Each row of numbers stands for one thing and depends on some of the facts below. Use the named rows to name the rest.

Named rows:
tipleni: [ -8   6   8   2 -12  -7   0  -8  -3  -1  -3   5   0  -2   1  -1   2   0
   1  -1   3 -11   4   2   8  -6  -3   2   4  -1   1  -3  -1]
pastogra: [-12  -4 -19  -9   1   9  -2   4 -24   1   3  -1   5  -3   9  -6  -3  -3
   2   0 -10  -7   6   1  -6  -2   3 -10  -4 -13  -7  13  -4]
nazak: [  9 -16   1  -8  11  -5   1   7 -16   0  -3   0   1   1  -1   0  -3  -1
  -4   3   0   6 -15   4   2   7   5   6  -4  23  -1   5  -1]
zeme: [  9 -11  -1  -6  11  -5   0   6 -16   6   3  -4   1  -3  -5  -1   0  -3
  -6   0   5   3 -18   6  -7   5  -2   4  -4  22  -3   4   2]
norar: [ -2   7   4  -1 -12 -10   0  -6 -20   2  13   5   0  -2  -3  -3   7  -2
   3  -3   8  -9   3  -9   5  -7  -9   2   4  -1   3  -6   3]
fledritrar: [ 10 -12   0  -9   6  -7   0   7 -18   0   3   0   1   0  -1  -2  -3  -3
  -5   1   7   0 -15   5   1   8   2   7  -5  27   0   7   0]
giful: [-2 -2  8  0 -5 -7  1 -5  5 -3  5  4  1  5  0  2 -4  1  3 -2 -4  0  7 -5
 10  0 -9  0  4 -9  1 -9  2]
drepli: [ -7   3 -22 -14   2  11  -2   6 -28   1  13  -1   5  -2   5  -4  -6  -3
   5   0  -9   2   6   4  -5   3   3  -2  -2 -23  -5   7  -2]
rodris: [ -4  -4   8   2  -7  -7   1  -7 -11   0  -1   6   1  -1  -1   0   3   3
   5   0  -9   1   2  -9   9  -7  -5   2   6  -4   0  -8  -1]
notifle: [-13   8  10   1  -1  -4   0  -6  30  -6   8   1   0  -6  -2  -1   1   1
   2   2  -7   3  -1  -8  -4  -4   3  -5   4 -17   3 -11   0]
dopon: [-11  17   8  -2  -6  -4  -1  -6  22  -6  13   2  -1  -7  -4  -3   3   0
   2   1   2  -2   1 -10  -7  -6   4  -5   3 -17   3  -9  -1]
kabridra: [ -8  -5 -20 -11   6  11  -1   5 -19   0   8  -3   6   1   7  -2  -8  -2
   6   1 -17   7   7   5  -3   5   2  -4  -1 -23  -6   4  -1]
treflu: [  3 -12   2  -3   9  -3   0   5  -9  -1  -7  -5   3   2   0   1  -5  -1
  -6   4   5  -2 -16  16   0  11   7   6  -6  20   0   6  -2]
sofiskas: [ -8   1   8   5  -9  -7   1  -8 -10   1  -2   2   1   0   1  -1   4   1
   2   0   1 -10   3  -1   8  -7  -3   1   4  -4   1  -5  -1]
tusir: [ 12   6 -17  11   1  21  -1   8   7   4  -4   1  -4   7   1   2   5   1
   2   5  -2   7  17  -8  -4  -1   5   2  -3   1   3   7   0]
putror: [ 12  -6 -10   5  -2  17  -1   7  37  -2  -6   4  -6   3   5   3   5  -2
  -1   0  -8   7  16 -13   1   1  -3  -5  -3  14   1  14   0]
vemuk: [ -9 -14 -19 -11   3   6   0   3 -25   0  10  -3   6  -1   9  -2  -3  -5
   5   3 -18   2   2   1   4   7  -3  -1  -3 -15  -4   4   1]
vakofli: [-11  15   8  -1  -4  -3  -1  -5  23  -6  12   1   0  -5  -4  -2   2   1
   2   0   0  -2   0  -9  -7  -5   4  -6   4 -17   3  -8   0]
gradru: [ -3  20  -2  -4  -4  -4   2  -5   3  -1  -2  -4  -4  -4   2   2   1   4
   3  -9  12   8  -4   4   4  -5   1  -6   5 -23   2  -7   2]
kule: [  8  -1  -2  -9   9  -1  -2   7 -12   5   2  -4   1  -4  -7  -1  -3  -3
  -7  -2  11   2 -14  17 -14   7   0   5  -4  16  -4   6   1]

There are 2 kinds of fact about the things: fabe, kestul.
fabe: refers to; kestul: is of sort
badru: fabe zeme; kestul b
bobutrak: fabe navu; kestul c
bodaklal: fabe stavu, brefabro; kestul c
bogagrar: kestul a
bogri: fabe brubrim; kestul b
brafan: fabe stavu; kestul a
brefabro: fabe norar; kestul a
breklum: kestul b
brela: kestul a
briki: fabe kleklin, brubrim; kestul a
briron: fabe sofiskas; kestul a
bromuk: fabe gigrur; kestul a
brosko: fabe trebro; kestul a
brubrim: kestul a
brumam: fabe nebrel, bogagrar; kestul a
bugru: fabe flipum; kestul c
dasofle: fabe skiflin; kestul a
dekli: fabe brubrim, skiflin; kestul a
didruk: fabe stute, klostobru; kestul b
dipli: fabe teplor, notifle; kestul b
doku: fabe kule, zeme; kestul b
dopon: kestul a
drekliklin: fabe dubem; kestul a
drepli: kestul d
driskos: fabe nufu; kestul b
dubem: fabe zime, klostobru; kestul b
dupli: fabe tepli, vebom; kestul a
fadol: fabe trebro; kestul c
feflok: fabe seskas; kestul c
fidrem: fabe tepli, kligru, skiflin; kestul a
fikun: fabe trebro, veken; kestul a
fizal: fabe dekli; kestul b
flaskos: fabe tipleni, skiflin; kestul c
flazok: fabe skiflin; kestul a
fledritrar: fabe brosko, norar; kestul b
fliplak: fabe grakleto; kestul b
flipum: fabe brubrim; kestul a
floflol: fabe brafan; kestul b
florek: fabe mubrur; kestul c
flupakar: fabe klofum; kestul a
foga: fabe staza, zeme; kestul a
foran: kestul a
fugu: fabe gradru; kestul b
gabani: kestul a
gesol: fabe trikas; kestul a
giful: fabe sezol, fledritrar; kestul a
gigrur: kestul a
goplon: kestul b
gradru: fabe nebrel; kestul a
grakleto: kestul a
grekuni: kestul b
griskegu: fabe teplor; kestul d
kabridra: fabe vodra; kestul d
ketrin: fabe pluske, brosko, pizu; kestul a
kladu: fabe ploflum, gabani; kestul a
klagru: fabe florek; kestul b
klalin: fabe meno; kestul a
klaskim: fabe brubrim; kestul b
kleklin: fabe pluske; kestul c
kleplal: fabe kuremes; kestul b
kletrakan: fabe brubrim; kestul c
kligru: fabe zosil; kestul a
klodrul: fabe travik, teplor; kestul a
klofum: fabe klostobru; kestul c
klostobru: fabe plaplam; kestul c
klubru: fabe pemepam, klofum; kestul a
kobun: fabe trova, dopon, vakofli; kestul b
kule: kestul b
kuremes: fabe flaskos; kestul c
laru: fabe brosko, norar; kestul b
lazon: fabe trebro; kestul a
lefluk: fabe brubrim, norar; kestul a
meno: kestul a
migren: fabe brosko, norar; kestul c
mistar: fabe bogagrar; kestul b
mives: fabe brubrim, fledritrar; kestul b
mogaskik: fabe foran; kestul a
mogon: fabe brubrim; kestul b
mubrokle: kestul a
mubrur: kestul b
nabe: fabe brubrim; kestul c
natrol: fabe trova; kestul a
navu: kestul a
nazak: fabe mives; kestul b
nebrel: kestul b
noflere: fabe platum; kestul c
nopler: fabe breklum, drekliklin; kestul a
norar: fabe brubrim; kestul a
noso: fabe plalun, norar; kestul a
notifle: fabe dopon, zime; kestul a
nufu: kestul a
palas: fabe skiflin, fledritrar; kestul c
pastogra: kestul d
pemepam: fabe kule, nufu; kestul c
pive: fabe skodri; kestul a
pizu: fabe plaplam; kestul a
plade: fabe brubrim; kestul a
plalun: kestul a
plaplam: kestul d
plaste: fabe flipum; kestul a
platum: fabe stavu, trebro; kestul c
plekal: kestul d
pligro: fabe trebro, plaplam; kestul a
plodin: fabe stavu; kestul a
ploflum: kestul a
plosken: fabe doku; kestul b
pluple: fabe stavu, pluske, trafis; kestul a
pluske: fabe trebro; kestul c
putror: fabe skiflin; kestul c
rafli: fabe fugu; kestul a
rodris: fabe brubrim; kestul a
rones: kestul c
rubru: fabe stanok; kestul a
rurus: fabe kligru; kestul a
sabru: fabe brubrim, gabani; kestul c
semes: kestul a
serobru: fabe flipum, brubrim, trebro, badru; kestul b
seskas: fabe laru; kestul b
sezol: fabe trikas; kestul c
sidul: fabe zeme; kestul a
skave: kestul b
skiflin: kestul a
skobrur: fabe stute; kestul a
skodri: kestul a
skomulan: fabe fadol; kestul a
sofiskas: fabe trebro; kestul a
sorigru: fabe kleklin, brubrim; kestul c
stanok: fabe plaplam; kestul d
stavu: fabe norar; kestul a
staza: kestul a
stumom: fabe brubrim; kestul a
stute: fabe brubrim; kestul b
tapel: fabe tipleni, plaplam; kestul b
taplus: fabe brubrim; kestul a
tepli: kestul d
teplor: fabe brubrim; kestul b
tipleni: fabe trebro; kestul a
trabrok: fabe bogagrar; kestul a
trafis: kestul b
trafom: fabe plade, tusir; kestul c
travik: kestul b
trebro: fabe brubrim; kestul a
tredratin: fabe brubrim; kestul b
treflu: fabe ketrin; kestul b
trikas: kestul b
trobisim: fabe semes, grekuni, didruk; kestul a
trodre: fabe brosko; kestul a
tromo: fabe brela, trafis; kestul a
trova: fabe zime; kestul a
trufo: fabe trumer; kestul b
trumer: fabe ploflum; kestul c
tusir: fabe goplon; kestul c
vakofli: kestul a
vaskufim: fabe pastogra, kligru, veken; kestul b
vebom: kestul b
veken: kestul c
vemuk: fabe seskas; kestul d
vetidam: fabe skomulan; kestul a
vodra: kestul a
zaklizu: fabe plaplam; kestul a
zedok: fabe drepli; kestul b
zeme: fabe kladu, norar; kestul b
ziflel: fabe goplon; kestul b
zime: kestul b
zipar: fabe skiflin; kestul a
zoron: fabe florek, norar; kestul a
zosil: kestul a
zutrum: fabe brubrim, trebro; kestul d

Rows to name:
No name comes twice in this set of rows, the named rows included.
[-15  -2 -16 -10  -3  11  -3   1 -13  -1   2   0   5  -6   7  -1  -2  -5
   4   4 -16  -3   2  17   0   7   3   6  -2 -16  -5   8  -3] | stanok
[-13  12  11   2  -5  -2  -1  -7  26  -6   5   2   1  -5  -3   0   0   0
   1   1  -2  -2   2   2  -4  -1   1   0   3 -16   2  -9  -1] | drekliklin
[  8   0   0 -11   8  -2  -1  10  -3  -1  -3   0   0   0  -2  -3  -8  -1
  -6  -3  12  -1  -9   6  -9   4   9  -3  -5  22  -3  13  -4] | vebom
[  9   4 -16  12   4  20   0   7  25   2  -3  -5  -4   7   2   3   3   0
   0   3  -3   7  15  -5  -6   3   2  -4  -4  -3   2   5   2] | bobutrak
[-10 -19 -16  -8   3   6   0   2 -31   2  -1   0   6  -3  10  -2   1  -3
   7   6 -26   4   0   0   7   2   0   3  -1  -7  -6   6  -2] | zutrum
[ -2   0   7   1  -8  -6   1  -6 -17   1   0   6   1  -1  -2  -1   3   2
   5   0  -3   0   4  -9   7  -8  -3   4   6  -4   1  -6  -1] | plade
[-10  -4   9  10  -5  -7   1  -8   1  -1  -9  -2   1   1   3   0   0   2
   1  -1  -3 -11   4  -2   6  -7  -4  -6   3  -7  -1  -5  -1] | fikun
[ -4  29  -6  -6  -8  -5   2  -5  -8   0   4  -1  -4  -5   0   0   3   3
   2 -10  19   2  -3   2   2  -6   1  -5   4 -22   2  -5   2] | bogagrar
[  8 -12   0  -4  16  -2   0   7  -9   4  -5  -6   1  -1  -4   0  -5   0
  -5   0   3   9 -17  10 -10   5   2   0  -4  15  -5   4   0] | trufo
[-2  7  4 -1 -8 -8  0 -5 -9  1 11  3  0  1 -2 -2  2 -1  2 -3  5 -7  4 -8
  4 -4 -7  0  4 -7  2 -7  3] | plalun
[-11   8  12   3  -6  -1  -1  -8  19  -3  -4   2   0  -3  -2   3  -3   1
   1   0  -4  -2   5   8   0   1  -4   3   4 -15  -1  -8   0] | flupakar
[  1 -10   6  -6  19  -2   0   7  25  -6   1  -6   2  -4  -2   0  -7   0
  -5   6  -6  12 -20   3 -11   9  13  -2  -6   8   1   1  -2] | kobun
[ -3   8   4   0  -6  -6   0  -6  -6   3   7   0  -1  -2  -4  -1   2   0
   2  -5   4  -6   3  -3  -3  -6 -10  -3   4 -10  -1  -8   3] | staza
[ -8  -7   8   9  -2  -9   2  -7  -4  -1  -1  -3   3   6   3   1  -1   1
   1   0  -4  -9   3  -2   9  -1  -6  -3   2 -10   2 -11   2] | pluple
[ -7  12   4   5  -7  -6   1  -6 -10   0   7  -2   1   3  -1  -2  -1   1
   1  -3  11 -14   5  -1   1  -5  -1  -4   2 -14   2  -7   1] | brela

Now the same things, written a new way:
Some rows with their names:
floflol: [ 17  -7 -17 -15   4   5  15  29 -23 -10  -2   9 -39 -10   3   8  -8  21
 -12  -5 -12  13  -2  -2   7   8  13]
kladu: [ -8  -1   8 -15   0 -18   1  -2   4  28   2  -4  -2  -5  -4   5 -10  -1
   9   5   6 -11  20   6  11  17 -12]
fikun: [ -4   7  10 -23  12 -15   4   7  -2  16 -11  -4   3  -8 -10   2   3   3
  11  -1   4 -15  24   6  13   3 -18]
teplor: [ 15 -10 -14 -11   0   5  12  28 -23  -6  -2  -8 -39  -3   0  -1 -19  17
 -24 -12 -14  10  -4   5 -15  11   6]
dubem: [ 14 -14 -18 -12  10  -2   7  31 -21  -9   0  -4 -39  -2  -3   7  -9  27
 -10 -16 -10  17 -14   7  -8  12   3]
kabridra: [ -4  11 -20  -5   9  20  13  -4  20  14   2  -4  -8  -5   5   8  26  12
 -32 -30  20  10  -9  -6  11   3   2]
plaste: [ -7   4   7 -17   0 -19   6  -1  -3  24  -9 -11   2  -9  -6   4  -3   3
   8   2  -2 -11  18   7   5   8 -19]
stute: [  9  -9 -11 -10  -8  -3  15  29 -28  -8  -8  -6 -38  -1  -1   7  -9  14
 -18 -13 -14  18 -10   0 -11  15   8]
stumom: [ -6   4   8 -14  -4 -16   9  -3  -5  23 -13 -15   4 -12  -6   2  -2   1
   8   3  -5 -11  16   9   2  10 -20]
plekal: [ -4  10 -18  -5   8  21  11  -5  20  14   4  -6  -9  -3   3   9  24   6
 -33 -30  19   9  -8  -5   6   3   5]
palas: [-31 -18  -7  -8  18  34  26  25   6  11  -1  21   1  -6  -1 -16   6 -10
   8   1 -16  10 -17  -7 -14   3  -9]
nabe: [-39 -10  -7  -1   9  34  27  24   1  14 -11   6  -4   2   8  -8  -3 -10
   4   4 -15  12  -8 -13 -20  -6 -15]
seskas: [ 16  -9 -12 -14   3   6  12  26 -23 -10   4   8 -37  -9  -3   7 -15  12
 -17  -8 -14  17  -6   0  -3  17  19]
zoron: [ -2   4   3 -17   1 -12   5  -5  -1  25  -2   0   4 -20  -6   6   0   3
  16  10  -5  -9  13   9  12  16 -11]
kleplal: [ 16 -15 -10 -14   9  -5  21  32 -21 -10   0   8 -35  -4  -7  -5  -7  17
 -16 -13  -9  14  -9   2   1  10  10]
taplus: [ -7   7   9 -16  -2 -15   9  -2  -5  23 -14 -16   4 -11  -6   3  -2   1
   8   4  -5 -11  18   9   3  12 -19]
klubru: [-10  -4   2 -17   4 -28  -4   2   2  24  -7  -5  -1  -3  -8  10   7   8
  21  -1   5   1   6   7  11  15 -16]
brefabro: [ -2   9   6 -20  -2  -9  -3  -4   0  22  -1  -3   1 -17  -6  10  -1  -1
  13   7  -6 -11  18   9   9  17  -7]
kligru: [ -1  -1   9 -30   0 -16 -10   6   9  17  -8   1  -3  -2  -7  -7  10  -6
   6  -4   0 -18  24  12   5  12 -12]
sabru: [-38 -13  -9   0  12  32  26  24   3  18  -6   9  -5   4   8  -7  -8  -8
   5   6 -11  12  -8 -13 -15  -2 -16]

Which thing is each row?
No name comes twice in this set of rows, the named rows included.
[ -2  13 -18  -3   8  26  16  -6  16  13   7  -4  -4 -12   1   9  20   8
 -29 -27  19  10 -13  -6  12   7   6] | vemuk
[ 10 -12 -13 -14  -5  -6   9  28 -24 -11  -7   1 -41   2   1   9  -2  15
 -14 -14 -13  20 -12   1 -10  16  13] | grekuni
[  1  10  15 -23   4 -10  -6  -1  -1  15   0  -5   6 -13 -15  11  -2 -11
  12   1  -3  -9  18  10  -3  16  -4] | brosko
[-29 -14 -10  -7  15  37  14  18   8  13   0  19  -4  -2   6  -7   1 -12
   9   4 -18  15 -14  -7 -22   2  -4] | sezol
[-33  -9  -9  -3  18  40  22  23   2  11   3  18  -1  -7   2  -1  -4  -8
  13   7 -14  14 -10 -12 -11   1  -8] | migren
[ -7   2  12 -19  -6 -17  -6  -4   4  25  -1 -10  -4  -2  -6   6 -10  -8
   3   1   0 -10  21   9   0  18 -11] | gabani
[ -3  13  19 -25   2 -10 -10   5  -2  12  -7 -11   4  -2 -14  12  -6 -14
   5  -3   1 -11  29  10  -8  10  -7] | trebro
[ 12 -14  -9 -11  -1  -2  26  29 -25 -10  -4   2 -34  -8  -5  -7  -9  16
 -21 -11 -14  10  -8   1  -1  13   9] | fizal
[-33  -7  -2  -7  24  36  16  28   5   6  -4  14  -6   9   4  -3  -3 -12
   7   1 -10  13   0 -14 -18  -9 -10] | fadol
[ 16 -15 -20  -9  11   1  18  30 -22  -5  -1  -7 -39  -7   1  -1 -16  30
 -18 -11 -13   9  -9   6  -5   7  -1] | dipli

Now the same things, written a new way:
Some things and their rows:
florek: [ -5   9 -10   0  16   7   8 -21 -12 -15 -20 -31  16]
treflu: [ 27  14  -6   5  -1 -15  10   9 -12   7   4  -2   2]
dekli: [-18  -1   0   6  -7  23  -6  19  20   8  -7   9 -18]
veken: [ -8  10  -3   5  14  -5   4 -15 -16 -19 -18 -25  19]
vaskufim: [ 27  13  -2   8  -4 -19  10  13 -14   4   5  -1   5]
skobrur: [-14  -9   2  -8  -5  10 -11  -5  10   4   4   9 -11]
lazon: [-25 -10  23 -16  15   5 -24   3   0  -5   9  22  -7]
vemuk: [ 17   0   0  -1  10  35  16   2  23 -15  15   3  31]
stavu: [-16 -39 -14  10 -45  12   1  -7  13  34 -17 -19   1]
giful: [-13  -5  -2  -9  -4  12 -13  -5   8   7   3  10 -16]
noso: [-11 -13 -11  -9 -12  -1  -5  -9   3  16   2   1 -19]
rurus: [-13  -7   3  -7  -7  14 -15  -2  10   4   2  11 -11]
mives: [ 26  19 -10  13  -2 -11  16  15  -9  12  -5  -7  -2]
tusir: [ -4  10  -7   2  16  13   5 -20 -11 -16 -22 -29  19]
stumom: [-15  -4   4   4  -7  17  -8   5  15   9 -10   6 -13]
sabru: [ -6  12  -7   8  17  12  12 -14  -8 -15 -29 -33  16]
noflere: [ -8   3  -5   4  13  11   7 -18  -9 -15 -23 -32  23]
zedok: [ 27  11  -3   7  -4 -21  12  11 -14   5   5  -2   4]
grakleto: [-14  -7   7  -1 -13  -4 -17   2   6   2   4  14  -9]
mistar: [ 27  13  -3   8  -6 -15   8  12 -12   6   4  -1   6]

Which thing is each row?
No name comes twice in this set of rows, the named rows included.
[-12  -9  -9  -2 -12   7  -3  -4   8  17  -7  -3 -19] | lefluk
[ -9  12 -11   4  24  17  13  -3  -5 -16 -19 -27  10] | flaskos
[-11 -10 -18   0 -16   4   4  -6   6  26 -13 -11 -25] | norar
[-21 -38   7  17 -46  28 -11   4  27  22 -19  -8  17] | brafan
[ 25   4  -3  13 -14 -14  14  13  -8  10  -1  -7  12] | floflol
[ 14   0 -10  -9   6 -40  35  -7 -16  -6  25  -8  -5] | dubem
[ 24  16  -4  16  -4 -10  19  16  -5   8  -7  -9   2] | stute
[ -6  10  -5   5  14  -3   6 -16 -15 -18 -18 -27  18] | rones
[26 17 -3 18 -6 -8 16 18 -5 10 -9 -8  3] | teplor
[ -7  11  -5   1  19  22   2 -20  -8 -13 -26 -28  21] | kleklin
[ -9   1 -12 -10  30   2  25 -37  -8 -20 -10 -34  12] | klofum
[-10  -9  -9  13  -5  15  13 -18  -4  -4 -32 -43  31] | bodaklal

